Here is a tiny trained network, its code and every weight. The questions are about switching its units off for an input and a target symbol, where a switched-off unit gives its printed mean instead of its output.

import numpy as np


def w(rows, s, z=0):
    codes = np.array(rows[::2]) - 128.0
    scale = np.full(codes.shape[1], s)
    scale[-1] = z or s
    return codes * scale


def f(y):
    return np.maximum(y, 0)


def softmax(a):
    e = np.exp(a - a.max(-1, keepdims=True))
    return e / e.sum(-1, keepdims=True)


def log_softmax(a):
    a = a - a.max(-1, keepdims=True)
    return a - np.log(np.exp(a).sum(-1, keepdims=True))


def net(x, mask):
    ids = ['βγδζηθμτφω'.index(c) for c in x.split()]
    T = len(ids)
    res = E[ids] + P[:T]
    u = 0
    for l in range(3):
        q, k, v = (res @ M[l].T for M in (Q, K, V))
        z = softmax(np.where(np.tri(T) > 0, q @ k.T / 4**0.5, -1e9)) @ v
        res = res + np.where(mask[u], z, O[l][:, -1]) @ O[l][:, :-1]
        u += 1
        y = f(res @ A[l][:, :-1].T + A[l][:, -1])
        res = res + np.where(mask[u : u + 8], y, B[l][:, -1]) @ B[l][:, :-1]
        u += 8
    return log_softmax(res[-1] @ U[:, :-1].T + U[:, -1])


Q, K, V, O, A, B = {}, {}, {}, {}, {}, {}
E = w([
[123,221,28,128,250,68],'β',
[134,81,142,64,112,55],'γ',
[163,121,104,149,129,168],'δ',
[230,146,213,143,183,75],'ζ',
[153,178,164,150,249,164],'η',
[131,101,149,196,51,84],'θ',
[86,66,214,82,88,99],'μ',
[90,209,72,54,51,126],'τ',
[120,119,94,61,187,164],'φ',
[108,151,180,93,147,207],'ω',
],0.021)
P = w([
[129,111,148,149,134,25],'0',
[119,119,147,144,129,58],'1',
[110,131,148,139,127,84],'2',
[108,138,146,141,124,113],'3',
[106,150,152,134,132,143],'4',
[105,158,147,135,136,167],'5',
[107,174,150,132,133,193],'6',
[107,181,158,117,142,220],'7',
[102,199,155,132,133,241],'8',
[108,218,144,156,123,255],'9',
],0.0065)
Q[0] = w([
[146,127,143,146,162,255],'L0H0',
[156,136,73,60,39,214],'L0H0',
[203,130,176,213,121,51],'L0H0',
[116,177,70,133,225,211],'L0H0',
],0.009)
K[0] = w([
[134,206,165,88,159,150],'L0H0',
[119,180,77,136,85,147],'L0H0',
[177,79,245,245,149,80],'L0H0',
[85,208,99,133,188,200],'L0H0',
],0.011)
V[0] = w([
[33,120,146,152,254,60],'L0H0',
[94,45,147,208,185,220],'L0H0',
[170,127,157,122,91,113],'L0H0',
[98,174,128,123,130,99],'L0H0',
],0.0057)
O[0] = w([
[54,160,151,132,171,107,248],'L0H0',
[54,154,136,101,226,115,2],'L0H0',
[251,50,87,254,39,67,140],'L0H0',
[108,196,50,71,51,142,181],'L0H0',
],0.0067,0.0032)
A[0] = w([
[103,80,159,134,81,124,165],'L0N0',
[82,160,234,163,136,59,134],'L0N1',
[135,143,90,65,139,124,56],'L0N2',
[156,75,168,195,163,211,153],'L0N3',
[184,156,204,182,189,94,252],'L0N4',
[128,114,120,136,40,66,238],'L0N5',
[111,107,140,198,153,192,118],'L0N6',
[202,92,75,56,142,254,142],'L0N7',
],0.008,0.0026)
B[0] = w([
[117,31,62,81,74,116,177],'L0N0',
[123,179,146,175,64,188,227],'L0N1',
[137,179,114,205,134,100,163],'L0N2',
[92,113,112,144,2,199,187],'L0N3',
[139,241,121,214,34,175,255],'L0N4',
[49,133,31,9,133,143,229],'L0N5',
[98,87,101,205,250,193,159],'L0N6',
[148,147,96,139,144,227,212],'L0N7',
],0.0061,0.0077)
Q[1] = w([
[80,174,171,138,172,143],'L1H0',
[141,255,92,158,82,165],'L1H0',
[60,167,59,83,135,194],'L1H0',
[121,150,71,193,170,169],'L1H0',
],0.0098)
K[1] = w([
[97,161,96,230,141,62],'L1H0',
[183,171,87,136,113,214],'L1H0',
[79,151,129,53,217,197],'L1H0',
[25,202,2,191,115,138],'L1H0',
],0.0084)
V[1] = w([
[106,88,135,218,58,98],'L1H0',
[64,66,128,254,248,101],'L1H0',
[233,126,125,74,72,39],'L1H0',
[172,8,247,65,111,207],'L1H0',
],0.0046)
O[1] = w([
[1,118,145,141,135,212,102],'L1H0',
[67,98,44,225,96,135,32],'L1H0',
[104,231,147,242,76,205,28],'L1H0',
[178,92,174,223,210,10,3],'L1H0',
],0.0067,0.0059)
A[1] = w([
[166,156,191,143,161,177,199],'L1N0',
[190,132,171,224,144,153,134],'L1N1',
[124,31,105,108,137,156,116],'L1N2',
[147,126,178,64,115,9,178],'L1N3',
[185,139,127,154,72,194,163],'L1N4',
[132,102,81,118,129,77,135],'L1N5',
[156,121,54,143,189,132,205],'L1N6',
[95,107,112,86,127,72,255],'L1N7',
],0.011,0.0017)
B[1] = w([
[150,154,64,145,129,230,206],'L1N0',
[115,167,98,113,2,98,185],'L1N1',
[103,142,194,96,44,128,174],'L1N2',
[195,169,139,49,98,121,183],'L1N3',
[96,81,92,94,116,95,251],'L1N4',
[164,175,131,133,189,119,153],'L1N5',
[83,57,172,134,120,86,173],'L1N6',
[161,130,155,166,178,108,181],'L1N7',
],0.0078,0.014)
Q[2] = w([
[198,128,125,204,22,80],'L2H0',
[128,63,73,130,174,254],'L2H0',
[128,218,170,196,123,119],'L2H0',
[134,63,126,193,83,71],'L2H0',
],0.0073)
K[2] = w([
[157,74,184,133,17,95],'L2H0',
[134,113,2,183,141,150],'L2H0',
[139,200,120,110,76,135],'L2H0',
[93,95,152,189,93,96],'L2H0',
],0.0093)
V[2] = w([
[118,68,74,122,134,3],'L2H0',
[81,159,102,211,103,187],'L2H0',
[123,17,54,119,113,195],'L2H0',
[152,17,115,90,106,131],'L2H0',
],0.0051)
O[2] = w([
[163,105,80,91,38,124,2],'L2H0',
[168,82,146,88,56,134,172],'L2H0',
[175,119,144,157,1,107,135],'L2H0',
[108,55,94,124,149,140,89],'L2H0',
],0.0099,0.0078)
A[2] = w([
[60,35,242,129,91,117,209],'L2N0',
[232,121,82,131,147,11,158],'L2N1',
[91,218,93,83,140,185,210],'L2N2',
[165,201,104,142,156,119,254],'L2N3',
[53,20,85,183,152,97,210],'L2N4',
[105,152,172,107,84,161,114],'L2N5',
[96,207,134,111,21,165,132],'L2N6',
[167,48,171,171,254,146,113],'L2N7',
],0.0076,0.0043)
B[2] = w([
[131,100,223,157,180,105,158],'L2N0',
[250,160,140,135,114,45,150],'L2N1',
[169,50,106,168,150,87,227],'L2N2',
[192,139,200,253,154,107,164],'L2N3',
[111,98,160,179,73,7,135],'L2N4',
[118,247,139,191,156,154,188],'L2N5',
[70,110,147,112,134,83,251],'L2N6',
[82,196,9,204,220,100,139],'L2N7',
],0.0073,0.024)
U = w([
[155,164,118,180,181,203,185],'β',
[59,151,56,150,186,72,108],'γ',
[211,211,139,90,145,150,77],'δ',
[192,140,109,92,116,234,253],'ζ',
[127,166,107,105,146,151,40],'η',
[103,163,191,56,161,151,130],'θ',
[70,208,62,1,141,156,188],'μ',
[148,138,61,102,117,128,114],'τ',
[123,210,116,116,119,153,74],'φ',
[121,66,108,152,116,120,161],'ω',
],0.0082,0.0043)

Each question gives the input, a string of symbols that net reads in full, and the target symbol t.
The units are the heads (4 rows each of Q, K, V and O) and the neurons (one row each of A and B). Each row of codes is followed by its name. A weight is (code - 128) times the scale printed after its matrix; where a second scale follows, it is the last column's (O, A, B and U).
mask holds one flag per unit, layer by layer, with each layer's heads first. A switched-off unit (its flag False) gives its mean, the last column of its rows in O or B, instead of its output. The means were averaged over made-up inputs and are rounded, as every weight is.
A unit's drop is (log p(t) with every unit on - log p(t) with that unit switched off) / (log p(t) with every unit on - log p(t) with every unit switched off).
The circuit of an input: a set's keep is (log p(t) with only the set's units on - log p(t) with every unit switched off) / (log p(t) with every unit on - log p(t) with every unit switched off). Starting from the 12 units with the biggest drops (on a tie, the unit counted first), units are removed one at a time, each time the one whose removal leaves the highest keep (on an exact tie, the one counted first), for as long as the keep stays at least 0.8.
circuit, biggest first: the units of the circuit, biggest drop first
unit that matters most: the unit with the biggest drop
top k neurons: the k neurons with the biggest drops, biggest first
top k neurons in layer l: the k neurons of layer l with the biggest drops, biggest first
input δ ζ φ, target γ: unit that matters most => L0H0
input γ μ δ η β μ θ, target γ: circuit, biggest first => [L1N0; L2H0; L0N7; L1N3]
input β θ δ, target μ: circuit, biggest first => [L1H0; L0H0]
input θ γ β ω δ μ φ δ, target μ: circuit, biggest first => [L0H0; L1H0]
input φ θ ω γ θ ζ ζ γ τ θ, target μ: circuit, biggest first => [L1H0; L0N5; L2N3; L1N4]
input ω δ γ ζ β γ η ω, target θ: circuit, biggest first => [L1N0; L0H0; L2H0; L0N4]
input τ ζ ζ ζ φ ω φ, target ζ: circuit, biggest first => [L0H0; L0N7; L2H0]
input δ θ ω μ μ τ η τ ω θ, target δ: top 2 neurons in layer 2 => [L2N1; L2N6]
input τ ζ β τ μ δ, target ζ: circuit, biggest first => [L0N5; L1H0; L1N0; L0H0]
input δ β φ, target μ: circuit, biggest first => [L1H0; L0H0]
input δ μ ζ δ δ ω φ τ τ, target τ: circuit, biggest first => [L0H0; L0N4; L1H0; L2H0]
input δ φ ω ζ ζ θ φ δ, target ω: circuit, biggest first => [L1H0; L2H0; L0N4; L2N5]
input ζ η β μ γ τ δ, target ζ: circuit, biggest first => [L0N5; L0H0; L1H0; L1N0]
input γ μ η τ θ ω, target ζ: unit that matters most => L0N7
input τ φ γ ω τ μ δ φ η φ, target θ: top 3 neurons => [L0N4; L1N2; L1N6]
input γ ζ φ, target γ: top 2 neurons => [L0N4; L2N7]
input η η ω φ, target θ: top 2 neurons => [L1N2; L0N4]
input ζ τ ζ φ β φ ω ω γ θ, target δ: top 2 neurons => [L0N5; L0N7]
input ζ φ φ φ θ, target τ: top 3 neurons in layer 1 => [L1N0; L1N5; L1N6]
input η θ ζ φ ζ η ζ γ γ, target δ: unit that matters most => L0N4
input φ φ γ δ γ ω, target β: top 2 neurons => [L1N4; L0N5]
input η μ δ μ φ ζ δ ω, target θ: top 4 neurons => [L0N4; L1N2; L0N1; L2N0]
input η μ ω τ τ, target δ: top 2 neurons => [L0N4; L0N1]
